Below are the code and all the weights of a small trained network. Each question names an input and a class and asks about switching units off, where a switched-off unit gives its printed mean instead of its output.

import numpy as np


def w(rows, s, z=0):
    codes = np.array(rows[::2]) - 128.0
    scale = np.full(codes.shape[1], s)
    scale[-1] = z or s
    return codes * scale


def f(y):
    return y / 2 * (1 + np.tanh(0.7978845608 * (y + 0.044715 * y**3)))


def log_softmax(a):
    a = a - a.max(-1, keepdims=True)
    return a - np.log(np.exp(a).sum(-1, keepdims=True))


def net(x, mask):
    res = np.array(x, float).reshape(1, 3) / 4 @ E
    y = f(res @ A[0][:, :-1].T + A[0][:, -1])
    res = res + np.where(mask, y, B[0][:, -1]) @ B[0][:, :-1]
    return log_softmax(res[-1] @ U[:, :-1].T + U[:, -1])


A, B = {}, {}
E = w([
[190,162,190,187],'x0',
[147,42,129,167],'x1',
[90,106,251,98],'x2',
],0.013)
A[0] = w([
[141,120,92,134,176],'n0',
[185,170,154,141,101],'n1',
[94,156,131,141,242],'n2',
[86,157,38,163,96],'n3',
[45,124,103,113,121],'n4',
[121,136,101,131,253],'n5',
[110,80,167,128,109],'n6',
[167,4,113,144,90],'n7',
[131,118,89,155,187],'n8',
[90,120,160,115,127],'n9',
[42,120,167,125,129],'n10',
[137,134,92,152,101],'n11',
[83,77,96,88,116],'n12',
[194,166,172,154,111],'n13',
[101,133,103,83,111],'n14',
[117,143,77,136,128],'n15',
[183,143,144,170,107],'n16',
[62,95,100,89,105],'n17',
[139,129,90,165,119],'n18',
[195,195,80,141,80],'n19',
[107,206,122,94,82],'n20',
[155,52,118,158,92],'n21',
[65,103,96,119,124],'n22',
[168,146,86,137,86],'n23',
[85,149,162,120,113],'n24',
[183,157,158,155,102],'n25',
[131,180,124,93,113],'n26',
[167,138,175,94,98],'n27',
[114,105,97,76,117],'n28',
[133,177,137,127,95],'n29',
[155,124,94,154,110],'n30',
],0.018,0.013)
B[0] = w([
[150,107,164,110,195],'n0',
[89,97,89,168,196],'n1',
[203,149,183,169,245],'n2',
[122,110,129,70,218],'n3',
[92,96,129,186,195],'n4',
[155,113,170,143,252],'n5',
[141,138,137,61,188],'n6',
[48,245,209,138,227],'n7',
[142,104,169,112,210],'n8',
[152,80,112,83,183],'n9',
[140,74,134,71,214],'n10',
[123,117,100,88,161],'n11',
[128,87,86,196,204],'n12',
[100,70,88,149,227],'n13',
[90,139,103,160,171],'n14',
[116,79,155,114,184],'n15',
[85,83,70,164,199],'n16',
[119,70,92,165,203],'n17',
[122,90,143,79,179],'n18',
[109,104,130,92,220],'n19',
[39,251,162,131,190],'n20',
[53,186,188,128,190],'n21',
[102,115,127,166,189],'n22',
[105,114,125,83,175],'n23',
[124,127,136,73,177],'n24',
[112,93,59,153,200],'n25',
[95,237,175,140,175],'n26',
[92,81,85,87,171],'n27',
[126,97,97,146,179],'n28',
[41,126,147,149,156],'n29',
[123,118,129,101,173],'n30',
],0.011,0.012)
U = w([
[128,72,56,200,101],'0',
[102,195,158,128,129],'1',
[176,71,123,30,72],'2',
[247,109,168,165,246],'3',
[213,162,99,150,74],'4',
],0.015,0.012)

Each question gives the input, the list of numbers given to net, and the class t.
The units are the neurons (one row each of A and B). Each row of codes is followed by its name. A weight is (code - 128) times the scale printed after its matrix; where a second scale follows, it is the last column's (A, B and U).
mask holds one flag per neuron, in row order. A switched-off neuron (its flag False) gives its mean, the last column of its row in B, instead of its output. The means were averaged over made-up inputs and are rounded, as every weight is.
A unit's drop is (log p(t) with every unit on - log p(t) with that unit switched off) / (log p(t) with every unit on - log p(t) with every unit switched off).
The circuit of an input: a set's keep is (log p(t) with only the set's units on - log p(t) with every unit switched off) / (log p(t) with every unit on - log p(t) with every unit switched off). Starting from the 12 units with the biggest drops (on a tie, the unit counted first), units are removed one at a time, each time the one whose removal leaves the highest keep (on an exact tie, the one counted first), for as long as the keep stays at least 0.8.
circuit, biggest first: the units of the circuit, biggest drop first
top k neurons: the k neurons with the biggest drops, biggest first
drop when u is switched off: that unit's drop, to one decimal
input [-1,-5,-6], class 2: circuit, biggest first : n3
input [-5,-7,-6], class 1: top 2 neurons : n20; n26
input [-5,-5,0], class 0: top 4 neurons : n7; n17; n4; n12
input [5,5,5], class 0: top 2 neurons : n13; n20
input [1,3,0], class 3: top 2 neurons : n20; n26
input [8,7,4], class 0: top 3 neurons : n13; n16; n25
input [-1,-3,-4], class 2: top 2 neurons : n7; n3
input [-5,-6,8], class 2: top 3 neurons : n10; n9; n7
input [0,8,-7], class 1: top 2 neurons : n7; n21
input [-2,-8,-8], class 1: top 3 neurons : n20; n26; n10
input [8,8,8], class 0: top 3 neurons : n13; n25; n16
input [-5,-4,-1], class 0: top 2 neurons : n7; n17
input [-6,8,-1], class 1: top 2 neurons : n7; n21
input [-2,8,-5], class 1: circuit, biggest first : n7
input [6,-5,-5], class 0: drop when n13 is switched off : 0.2
input [-7,-2,4], class 0: drop when n6 is switched off : 0.0
input [7,5,-8], class 2: drop when n8 is switched off : 0.1
input [2,6,-8], class 2: drop when n18 is switched off : 0.1
